(in the rows, 128 means zero)
Each row is followed by its group and then its class within the group.
[132 113 125 146 141 125 148  36 159 175 104  96 177 127 114 141 141 155
 133 131 115 135 183 137 120 128 128 133  74 139 107 178  50 127 132 131
 143  68 148 101 134 116 127 122 150 126 110 105 163 159 173 123 121 130
 152 145 141 128 121 129 108 128 117 129 140 151 119 133 128 143 134 133] => Q.D
[134 128 127 147 123 127 150  70 152 135 130 111 140 153 123 150 142 149
 141 127 123 135 184 138 134 116 133 136 119 134 115 186  31 156 127 132
 148  68 149 104 147 103 123 117 135 119 120  98 162 146 131 112 111 118
 167 149 137 127 116 126 106 131 139 126 141 114 117 130 123 145 137 139] => Q.E
[150 122 120 134 137 141 163  97 125 106 132  99 131 145  85 174 146 110
 119 159 156 139 178 133 169 133 138 154 140 137 129 245  53 125 128 113
 133  33 168 100 139 137 134 126 129 124  92  91 145 139 166 117 121 152
 172 146 107 110 140 144 121 132 107 133 181 128 116 123 112 150 141 142] => B.U
[151 120 118 131 121 163 165  98 135 143 163  94 131 124 114 148 131 140
 110 149  97 144 200 139 127 122 142 149 133 141 105 234   5 130 128 120
 154  32 181 105 149 119 138 123 127 121 107  85 143 121 111  98 117 149
 158 154 113 128 123 138 101 136 156 125 150 160 119 135 124 147 126 138] => J.W
[123 122 105 117 135 163 154  34 127 143 147 105 114 111  97 148 126  96
  87 160  86 135 170 121  94 124 141 141 107 138 108 175  77 125 152 118
 147  76 170 153 133 136 138 140 139 126 100  98 144 122 100  95 124 150
 148 139 108 121 128 145 102 125 154 102 112 184 147 123 124 146 116 134] => J.H
[154 124 133 136 139 146 151  27 157 136 118  98 144 118 111 128 127 142
 134 140  83 142 195 131  90 109 141 149  93 141 116 191  11 119 129 124
 143  72 139 139 146 108 133 131 136 135 126  85 177 140 152 132  96 155
 132 149 132 131 116 138 140 132 119 125 126 158 117 124 117 146 125 136] => Q.P
[158 126 123 142 137 124 152  90 161 126 139 110 162 144 129 140 129 152
 133 123 118 136 201 142 122 106 139 140 123 136 110 208   6 137 108 135
 144  66 178  92 162 101 122 116 136 135 150  88 167 138 153 122 103 132
 141 146 130 134 119 135 137 143 115 137 163 134 115 126 131 157 139 140] => Q.E
[151 124 107 130 116 166 165 132 136 115 142  93 119 128 103 158 148 140
 100 154  97 144 233 146 199 131 143 147 127 138 129 232   5 158 122 126
 143  25 152  85 155 107 150 118 120 108  79  90 127 125 135 105 134 154
 189 158  99 130  76 139 123 137 145 140 191 123  82 131 131 139 137 141] => B.T
[153 120 125 139 146 142 154  28 155 134 124  94 168 127 111 133 121 148
 143 133  93 135 209 137 100 115 136 146  93 144 111 206  22 111 122 130
 147  75 161  94 143 114 129 128 147 140 129 101 188 151 165 123 115 147
 135 146 141 134 105 143 128 139 111 123 143 156 122 136 128 157 131 133] => Q.P
[121 119 115 138 141 163 151  64 116 118 116 102 127 144  71 162 154 118
  92 178 122 151 198 140 198 141 144 142 118 140 140 215  57 154 143 115
 123  28 167 104 138 114 146 125 122 118  65  88 136 137 175 122 138 164
 190 148  89 116 140 136 113 132 108 127 176 127  82 128 120 152 127 138] => B.T
[132 127 108 129 149 169 173  66 132 138 160  94 109 116 116 172 134 130
  90 145 123  75 187 125 136 130 144 151 129 156 108 240  21 130 146 114
 146  28 158 126 148 130 140 135 130 103 100  77 135 115  98  84 130 132
 184 167 111 125 119 134  87 131 167 122 168 180 126 121 132 144 133 136] => J.W
[155 129 104 131 130 161 172  62 140 138 155  86 123 126  93 164 132 127
  87 153  87 143 187 136 137 126 143 142 100 142 121 235  46 134 129 113
 142  43 167 113 143 125 135 141 136 112  68  92 133 139 109  95 132 150
 174 154 107 126 124 150  94 131 151 132 163 169 122 128 124 140 134 131] => J.W
[ 98 120  98 143 153 172 168  36 148 125 166  96 157 143  87 153 148  93
  85 179 127 137 236 130 102 155 141 155 133 138  81 210  29 130 154 110
 151  15 192 130 137 137 144 117 115 112 139  79 154 112 125  72 129 150
 228 155  75 111 132 134 100 135 155 121 108 190 147 132 115 142 101 154] => J.W
[135 125 114 131 130 155 165 122 130 129 155  97 117 143 110 178 145 133
 120 153 110 150 185 136 164 125 139 151 134 148 118 233  35 152 125 116
 147  25 146 106 151 113 139 126 127 110  89  84 121 136 100  94 135 150
 199 172 103 116 131 133  82 130 156 129 176 135 115 130 121 138 132 138] => J.L
[151 127 127 158 130 119 142  74 161 131 134 109 159 142 142 119 127 158
 140 124  90 126 184 139 112 110 121 114 105 133 118 158  45 129 109 134
 149 114 164 103 139 109 118 121 135 132 144 113 154 144 129 115 112 124
 136 140 141 129 108 130 122 133 133 134 127 140 122 126 132 143 133 134] => Q.E
[160 134 108 125 130 154 174  92 133 132 181  93 115 135 112 145 127 112
 107 159  75 142 191 136  80 113 145 155 151 139  94 234  23 133 120 109
 157  40 172 132 146 122 131 145 110 123 112  82 143 119  62  86 117 149
 164 152 110 124 117 151  97 143 171 126 135 157 141 121 119 126 126 134] => J.W
[130 123 102 138 136 165 154  91 134 125 136  95 144 129  97 139 149 123
  80 174  83 152 225 143 160 123 146 155 128 134 124 181  21 160 124 122
 140  46 168 105 157 104 135 109 117 126  95  82 150 129 153 132 108 178
 166 139  79 122 130 147 136 134 124 132 169 124  92 114 129 140 118 143] => B.U
[139 127 115 123 132 161 167 100 115 136 160 101  99 139 113 168 143 122
 148 171  96 153 178 154 121 108 156 163 155 134 108 230   8 138 134 112
 153  12 163 120 148 112 132 123 126 114  97  80 131 124  80 107 119 139
 169 155 122 120 132 143  77 139 153 121 137 124 129 124 125 154 135 137] => J.W
[147 132 112 128 135 161 170  84 137 127 154  96 118 112 117 163 128 124
  77 146 115 141 191 129 106 131 142 159 123 144 106 225  20 101 134 108
 146  27 143 131 147 129 157 144 137 119 110  78 151 108 104  85 133 139
 179 160 102 127 127 143 112 137 157 127 174 183 134 130  86 140 116 138] => J.L
[151 124 128 137 142 141 174  43 156 130 138 102 169 131 102 162 123 141
  90 123 149 123 166 133 133 133 134 135  87 145 108 223  82 108 139 117
 135  70 194 108 138 130 129 140 151 130 120  95 150 136 185 109 123 115
 148 144 125 134 120 148 111 135 117 126 163 175 134 134 121 154 131 139] => Q.D

Each row is followed by its group and then its class within the group.
[108  42 122 134 147 125 142 110 179 157 105 131 229 138 148 137 136 138
 116 124 145 143  96 133  77 132 110 112 123 115 146 120 123 135 162 126
 116 113 137 128  66 101 117 114 160 150 126 147 122 131 129 178 147 135
 126 137 148 133 133  90 136 147 112 145 144 114 137 124 143 114 112 152] => Z.q815
[139 152 129 141 138 122  96 173 124 116 131 117 115 133 113 135 141 111
 104 148 118 137 121 117 134 152 121 151  75 116 137 127 126 145 148 139
 126 142 142 144 126  82 140 112 133 115 142 145 118 148 145 121 132 130
  94  81  99 124 122 155 117 114 138 148 118 186  92 126 141 167 120 173] => S.q118
[125  62 116 136 117 140 149 117 175 147 118 123 229 142 147  99 122 106
 143 169 168 130  90 125 105 124 116  94 124  88 126 116 139 146 141 169
 120 110 150 132 147  93 130 136 139 147 120 128 104 145 121 131 162 135
 131  99 115 130 133 103 137 130 217 124 133 157 141 133 169 122 114 180] => A.Q563
[137  54 127 107 120 129 137  96 144 150 126 107 183 156 113 120 114 118
 143 172 108 121 119 130  43 117 133 103 130 114 137 120 126 142 121 213
 122 104 155 131 131 107 125 130 168 150 135 157 131 130 135 130 134 134
 124 149 110 133 129  79 138 144 122 128 143 149 134 114 106 111 114 131] => Z.q60
[135 154 130 114 138 126 152 126 141 138 119 134 151 144 163 133 124 120
 106  84 123 133 118 127 154 127 120  69 130 144 112 124 118 125 127 146
 120 140 151 125 146 139 112 129 122 133 149 144 119 125 125 151 132 117
 132 129 138 111 126 130 151 145 125 119 106  83 133 124 106  99 110  96] => V.q521
[129 121 141 120 175 131 112 105 175 147 109 121 229 115 115 131 135 113
 132 174 143 125 111 134 121 125 121 149 106 111 132 131 112 140 131 124
 110 114 117 133 124 111 127 114 133 181 127 139 122 155 108 140 135 138
 126  97 199 129 120  94 117 115 185 140 116 141 142 131 213 107 118 167] => A.Q868
[131  95 130 123 131 128 132 161 132 111 152 119 132 101 132 163 139 101
 129 172 148 116 108 130 101 145 116  94 118 119 130 118 137 140 118 160
 152 133 150 144 136  80  75 114 133 121 119 162 105 137 139 129 142 122
 116 123  98 126 118 141 127 124 118 131 129 151 123 121 165 144 142 146] => S.q118
[129  88  94 106 147 139  93  92 154 142 103 122 217 132 109 141 132 123
 134 130 135 126 118 128  94 132 131 133 123 114 119 123 124 149 139 192
 133  99 108 124 129 117 130 132 147 184 151 127 117 131 124 125 125 131
 138 121 156 108 113  79 113 136 130 128 119 140 155 119 158 104 117 128] => Z.q815
[107 184 126 117  74 134 118 132 100 142 139 154 118 171 139 106 135 131
 102  32 128 123 149 123 191 134 112  65 155 154  82 128 120 122 114 104
 104 117 163 107 121 139 123 142 118 118 125 106  99 145 129 160 147 129
 130 109 107 117 128 145 144 136 155 121  89 111 161 130  69 120 105  93] => V.q208
[106  34 134 134 164 126 129 106 176 165 119 126 210 124 162 123 127 138
 132 157 162 142 108 131 113 130 119 142 147 105 154 125 123 117 162 112
 115 115 110 129 158 132 118 126 139 144 120 111 121 135 124 140 131 142
 161 119 156 127 123 115 115 130 154 121 133 109 140 126 187 110 130 157] => Z.q579
[115 118 128 146 157 144 144 119 186 145 119 160 229 127 137 118 117 111
 120 142 132 127 132 129 126 113 103 142 111 102 119 112 134 146 156 120
 101 113 150 125 137 115 135 112 131 187 136 125 120 144 127 132 140 122
 126 126 164 127 132 111 117 147 135 136 130 114 140 106 193 111 129 159] => A.Q563
